Here is a tiny trained network, its code and every weight. The questions are about switching its units off for an input and a target symbol, where a switched-off unit gives its printed mean instead of its output.

import numpy as np


def w(rows, s, z=0):
    codes = np.array(rows[::2]) - 128.0
    scale = np.full(codes.shape[1], s)
    scale[-1] = z or s
    return codes * scale


def f(y):
    return y / 2 * (1 + np.tanh(0.7978845608 * (y + 0.044715 * y**3)))


def softmax(a):
    e = np.exp(a - a.max(-1, keepdims=True))
    return e / e.sum(-1, keepdims=True)


def log_softmax(a):
    a = a - a.max(-1, keepdims=True)
    return a - np.log(np.exp(a).sum(-1, keepdims=True))


def net(x, mask):
    ids = ['ΔΠΦΩαβγεζηθλμξτψ'.index(c) for c in x.split()]
    T = len(ids)
    res = E[ids] + P[:T]
    u = 0
    for l in range(2):
        q, k, v = (res @ M[l].T for M in (Q, K, V))
        z = softmax(np.where(np.tri(T) > 0, q @ k.T / 4**0.5, -1e9)) @ v
        res = res + np.where(mask[u], z, O[l][:, -1]) @ O[l][:, :-1]
        u += 1
        y = f(res @ A[l][:, :-1].T + A[l][:, -1])
        res = res + np.where(mask[u : u + 4], y, B[l][:, -1]) @ B[l][:, :-1]
        u += 4
    return log_softmax(res[-1] @ U[:, :-1].T + U[:, -1])


Q, K, V, O, A, B = {}, {}, {}, {}, {}, {}
E = w([
[142,135,93],'Δ',
[70,161,167],'Π',
[170,109,53],'Φ',
[157,93,35],'Ω',
[134,124,84],'α',
[20,132,192],'β',
[133,162,157],'γ',
[66,108,138],'ε',
[4,132,182],'ζ',
[121,116,71],'η',
[202,151,68],'θ',
[174,159,105],'λ',
[195,116,11],'μ',
[155,111,57],'ξ',
[61,159,201],'τ',
[74,156,167],'ψ',
],0.015)
P = w([
[95,152,94],'0',
[159,52,131],'1',
[166,228,176],'2',
[4,178,52],'3',
[223,56,172],'4',
[148,196,165],'5',
[18,207,23],'6',
[175,100,207],'7',
[146,184,160],'8',
],0.013)
Q[0] = w([
[51,3,165],'0.h1',
[55,128,124],'0.h1',
[131,132,138],'0.h1',
[213,7,202],'0.h1',
],0.0078)
K[0] = w([
[8,23,5],'0.h1',
[76,75,165],'0.h1',
[174,142,44],'0.h1',
[2,211,32],'0.h1',
],0.0062)
V[0] = w([
[94,187,74],'0.h1',
[90,127,153],'0.h1',
[106,127,75],'0.h1',
[8,254,42],'0.h1',
],0.0055)
O[0] = w([
[193,21,148,234],'0.h1',
[78,98,158,41],'0.h1',
[1,120,97,166],'0.h1',
[53,76,62,251],'0.h1',
],0.0055,0.0018)
A[0] = w([
[148,66,97,98],'0.n1',
[143,83,247,254],'0.n2',
[221,63,47,55],'0.n3',
[165,141,2,118],'0.n4',
],0.007,0.0054)
B[0] = w([
[74,54,216,140],'0.n1',
[194,14,95,204],'0.n2',
[155,141,164,192],'0.n3',
[2,159,248,252],'0.n4',
],0.0084,0.0047)
Q[1] = w([
[94,131,16],'1.h1',
[254,130,217],'1.h1',
[107,192,134],'1.h1',
[125,187,179],'1.h1',
],0.0082)
K[1] = w([
[144,44,68],'1.h1',
[183,237,34],'1.h1',
[254,100,189],'1.h1',
[175,157,146],'1.h1',
],0.0094)
V[1] = w([
[37,137,228],'1.h1',
[157,173,26],'1.h1',
[132,42,8],'1.h1',
[144,108,192],'1.h1',
],0.012)
O[1] = w([
[73,70,190,255],'1.h1',
[233,213,29,107],'1.h1',
[104,16,3,61],'1.h1',
[193,48,213,104],'1.h1',
],0.0063,0.004)
A[1] = w([
[147,171,4,227],'1.n1',
[130,126,168,253],'1.n2',
[50,103,86,49],'1.n3',
[107,188,90,186],'1.n4',
],0.011,0.0061)
B[1] = w([
[162,70,74,212],'1.n1',
[150,43,118,255],'1.n2',
[247,185,155,221],'1.n3',
[6,156,97,211],'1.n4',
],0.012,0.0067)
U = w([
[127,113,89,133],'Δ',
[122,157,212,106],'Π',
[113,114,122,121],'Φ',
[25,103,86,138],'Ω',
[88,111,99,139],'α',
[102,114,187,85],'β',
[250,133,182,77],'γ',
[146,35,141,253],'ε',
[76,116,231,12],'ζ',
[88,58,35,9],'η',
[144,200,147,144],'θ',
[209,123,71,63],'λ',
[4,182,195,119],'μ',
[113,104,99,136],'ξ',
[205,78,179,114],'τ',
[139,129,166,124],'ψ',
],0.013,0.0054)

Each question gives the input, a string of symbols that net reads in full, and the target symbol t.
The units are the heads (4 rows each of Q, K, V and O) and the neurons (one row each of A and B). Each row of codes is followed by its name. A weight is (code - 128) times the scale printed after its matrix; where a second scale follows, it is the last column's (O, A, B and U).
mask holds one flag per unit, layer by layer, with each layer's heads first. A switched-off unit (its flag False) gives its mean, the last column of its rows in O or B, instead of its output. The means were averaged over made-up inputs and are rounded, as every weight is.
A unit's drop is (log p(t) with every unit on - log p(t) with that unit switched off) / (log p(t) with every unit on - log p(t) with every unit switched off).
unit that matters most: the unit with the biggest drop
k most important neurons: the k neurons with the biggest drops, biggest first
top k neurons in layer l: the k neurons of layer l with the biggest drops, biggest first
input μ θ τ, target τ: unit that matters most : 0.n2
input ξ Δ α Ω γ Ω α, target η: 4 most important neurons : [0.n4; 1.n1; 0.n2; 1.n4]
input λ θ γ Δ, target μ: 2 most important neurons : [0.n4; 0.n2]
input ε ε ζ μ, target λ: top 2 neurons in layer 1 : [1.n3; 1.n1]
input θ ε γ τ λ λ μ β, target ε: top 2 neurons in layer 0 : [0.n4; 0.n2]
input θ μ γ ε μ η α, target ζ: 3 most important neurons : [0.n4; 0.n1; 0.n3]
input ψ γ λ Φ λ Δ, target λ: 4 most important neurons : [0.n4; 1.n1; 0.n1; 0.n3]
input θ ξ Π Φ λ γ, target γ: 4 most important neurons : [0.n4; 1.n4; 0.n2; 0.n1]
input Δ μ β λ, target ζ: 3 most important neurons : [0.n4; 0.n1; 0.n2]
input ζ μ Φ θ, target ζ: 4 most important neurons : [0.n4; 0.n1; 0.n2; 0.n3]
input Φ ξ μ Δ γ θ Π, target η: 4 most important neurons : [0.n4; 0.n2; 1.n1; 1.n4]
input ζ τ λ ε θ Ω ε γ, target ε: 2 most important neurons : [1.n3; 0.n2]
input η μ Ω ξ, target ζ: 4 most important neurons : [0.n4; 0.n1; 0.n2; 0.n3]
input θ Ω θ Π θ γ β ψ, target ε: unit that matters most : 0.n4
input ε γ θ λ θ γ λ, target μ: top 3 neurons in layer 0 : [0.n4; 0.n1; 0.n3]
input μ ξ τ θ ξ ε, target ε: top 3 neurons in layer 1 : [1.n4; 1.n3; 1.n2]
input Ω γ ζ θ ε γ θ, target λ: top 2 neurons in layer 0 : [0.n2; 0.n4]
input λ τ θ γ Δ τ θ α μ, target μ: top 2 neurons in layer 1 : [1.n3; 1.n1]
input γ θ ξ γ λ ξ Δ Π, target ε: top 2 neurons in layer 0 : [0.n2; 0.n3]
input Ω θ θ Φ γ θ τ, target η: top 2 neurons in layer 1 : [1.n1; 1.n4]
